Here is a tiny trained network, its code and every weight. The questions are about switching its units off for an input and a target symbol, where a switched-off unit gives its printed mean instead of its output.

import numpy as np


def w(rows, s, z=0):
    codes = np.array(rows[::2]) - 128.0
    scale = np.full(codes.shape[1], s)
    scale[-1] = z or s
    return codes * scale


def f(y):
    return np.maximum(y, 0)


def softmax(a):
    e = np.exp(a - a.max(-1, keepdims=True))
    return e / e.sum(-1, keepdims=True)


def log_softmax(a):
    a = a - a.max(-1, keepdims=True)
    return a - np.log(np.exp(a).sum(-1, keepdims=True))


def net(x, mask):
    ids = ['γδελπστφ'.index(c) for c in x.split()]
    T = len(ids)
    res = E[ids] + P[:T]
    r = res
    for j in range(3):
        rows = slice(2 * j, 2 * j + 2)
        q, k, v = (r @ M[0][rows].T for M in (Q, K, V))
        z = softmax(np.where(np.tri(T) > 0, q @ k.T / 2**0.5, -1e9)) @ v
        o = O[0][rows]
        res = res + np.where(mask[j], z, o[:, -1]) @ o[:, :-1]
    y = f(res @ A[0][:, :-1].T + A[0][:, -1])
    res = res + np.where(mask[3:15], y, B[0][:, -1]) @ B[0][:, :-1]
    return log_softmax(res[-1] @ U[:, :-1].T + U[:, -1])


Q, K, V, O, A, B = {}, {}, {}, {}, {}, {}
E = w([
[39,188,88],'γ',
[214,199,126],'δ',
[186,97,164],'ε',
[2,143,80],'λ',
[85,37,95],'π',
[84,142,171],'σ',
[91,170,167],'τ',
[106,109,98],'φ',
],0.0085)
P = w([
[91,147,254],'0',
[119,134,160],'1',
[128,131,146],'2',
[129,132,136],'3',
[135,130,126],'4',
[135,126,119],'5',
[134,129,113],'6',
[137,129,107],'7',
[134,128,103],'8',
[141,127,96],'9',
[141,125,90],'10',
[141,129,83],'11',
[143,127,80],'12',
[132,129,100],'13',
],0.0088)
Q[0] = w([
[123,178,79],'H0',
[233,46,60],'H0',
[119,134,105],'H1',
[112,141,84],'H1',
[4,173,218],'H2',
[107,49,100],'H2',
],0.036)
K[0] = w([
[176,144,133],'H0',
[154,125,16],'H0',
[111,136,113],'H1',
[96,141,103],'H1',
[96,116,254],'H2',
[117,74,79],'H2',
],0.043)
V[0] = w([
[64,44,104],'H0',
[248,111,155],'H0',
[129,150,61],'H1',
[80,170,126],'H1',
[218,19,183],'H2',
[232,218,132],'H2',
],0.016)
O[0] = w([
[222,176,124,218],'H0',
[133,40,195,69],'H0',
[146,117,198,110],'H1',
[180,107,128,163],'H1',
[231,104,223,169],'H2',
[56,249,207,2],'H2',
],0.012,0.0055)
A[0] = w([
[134,126,132,77],'N0',
[73,134,148,215],'N1',
[67,145,169,69],'N2',
[49,106,166,73],'N3',
[130,126,136,100],'N4',
[147,253,182,129],'N5',
[136,188,61,2],'N6',
[165,206,120,118],'N7',
[70,222,67,181],'N8',
[125,13,181,168],'N9',
[63,19,113,52],'N10',
[166,187,144,115],'N11',
],0.007,0.0067)
B[0] = w([
[108,123,143,128],'N0',
[124,171,238,221],'N1',
[111,123,19,190],'N2',
[163,136,56,184],'N3',
[117,126,129,128],'N4',
[96,208,48,221],'N5',
[73,153,5,153],'N6',
[149,127,87,157],'N7',
[107,26,204,249],'N8',
[169,231,125,253],'N9',
[42,163,73,138],'N10',
[158,133,103,150],'N11',
],0.021,0.0054)
U = w([
[98,56,144,157],'γ',
[73,197,107,141],'δ',
[176,161,255,64],'ε',
[104,82,28,3],'λ',
[226,132,42,179],'π',
[133,87,184,110],'σ',
[136,75,226,145],'τ',
[132,100,157,82],'φ',
],0.0037,0.0049)

Each question gives the input, a string of symbols that net reads in full, and the target symbol t.
The units are the heads (2 rows each of Q, K, V and O) and the neurons (one row each of A and B). Each row of codes is followed by its name. A weight is (code - 128) times the scale printed after its matrix; where a second scale follows, it is the last column's (O, A, B and U).
mask holds one flag per unit, heads first, then neurons. A switched-off unit (its flag False) gives its mean, the last column of its rows in O or B, instead of its output. The means were averaged over made-up inputs and are rounded, as every weight is.
A unit's drop is (log p(t) with every unit on - log p(t) with that unit switched off) / (log p(t) with every unit on - log p(t) with every unit switched off).
The circuit of an input: a set's keep is (log p(t) with only the set's units on - log p(t) with every unit switched off) / (log p(t) with every unit on - log p(t) with every unit switched off). Starting from the 12 units with the biggest drops (on a tie, the unit counted first), units are removed one at a time, each time the one whose removal leaves the highest keep (on an exact tie, the one counted first), for as long as the keep stays at least 0.8.
circuit, biggest first: the units of the circuit, biggest drop first
most important unit: the unit with the biggest drop
top k neurons: the k neurons with the biggest drops, biggest first
heads that matter: for each layer, one digit per head in row order, 1 if its drop is at least 0.15 and else 0, layers parted by /
drop of u: that unit's drop, to one decimal
input γ γ δ φ π ε δ λ ε ε δ ε σ, target γ: most important unit : N8
input π π π γ δ π π π τ δ ε τ γ ε, target γ: top 2 neurons : N8, N9
input λ δ δ π π φ π δ τ, target λ: heads that matter : 101
input λ π π σ π π τ ε γ ε, target γ: heads that matter : 001
input ε δ δ δ λ τ, target ε: heads that matter : 101
input λ π π δ π ε π δ δ γ, target λ: heads that matter : 001
input γ π ε π ε σ π ε λ π π γ, target γ: heads that matter : 001
input λ γ δ σ, target λ: heads that matter : 101
input λ δ π π π σ π π δ λ, target λ: heads that matter : 001
input λ ε π π ε γ λ ε τ ε π δ σ, target λ: circuit, biggest first : H2, N6, H0
input ε δ σ, target ε: circuit, biggest first : H0, H2, N9
input π π ε π σ ε δ σ π π λ λ ε, target λ: circuit, biggest first : H2, N6, H0, N8
input ε π π δ π γ, target ε: circuit, biggest first : H0, H2, N9, N2
input φ δ π γ γ τ λ ε ε, target λ: most important unit : N6
input γ π λ π λ, target γ: top 2 neurons : N8, N6
input δ π σ π π δ, target δ: top 3 neurons : N5, N2, N1
input π π δ π ε δ φ, target δ: top 3 neurons : N10, N9, N8
input δ δ λ, target δ: top 2 neurons : N2, N1
input δ π γ γ, target δ: top 3 neurons : N2, N5, N1
input τ π π π δ ε γ γ δ λ, target τ: most important unit : H2
input λ ε π π γ λ π δ π τ δ δ, target δ: top 4 neurons : N5, N2, N1, N3
input τ δ δ τ π π δ φ π π σ π σ, target τ: drop of H0 : 0.2
input δ σ δ τ τ, target δ: drop of N5 : 0.3
input ε ε π γ γ δ δ φ δ π ε γ δ λ, target ε: drop of H2 : 0.7
input σ π π δ ε τ π π δ ε, target δ: drop of H2 : 1.5
input δ ε ε δ π τ δ σ τ, target δ: top 3 neurons : N2, N5, N1
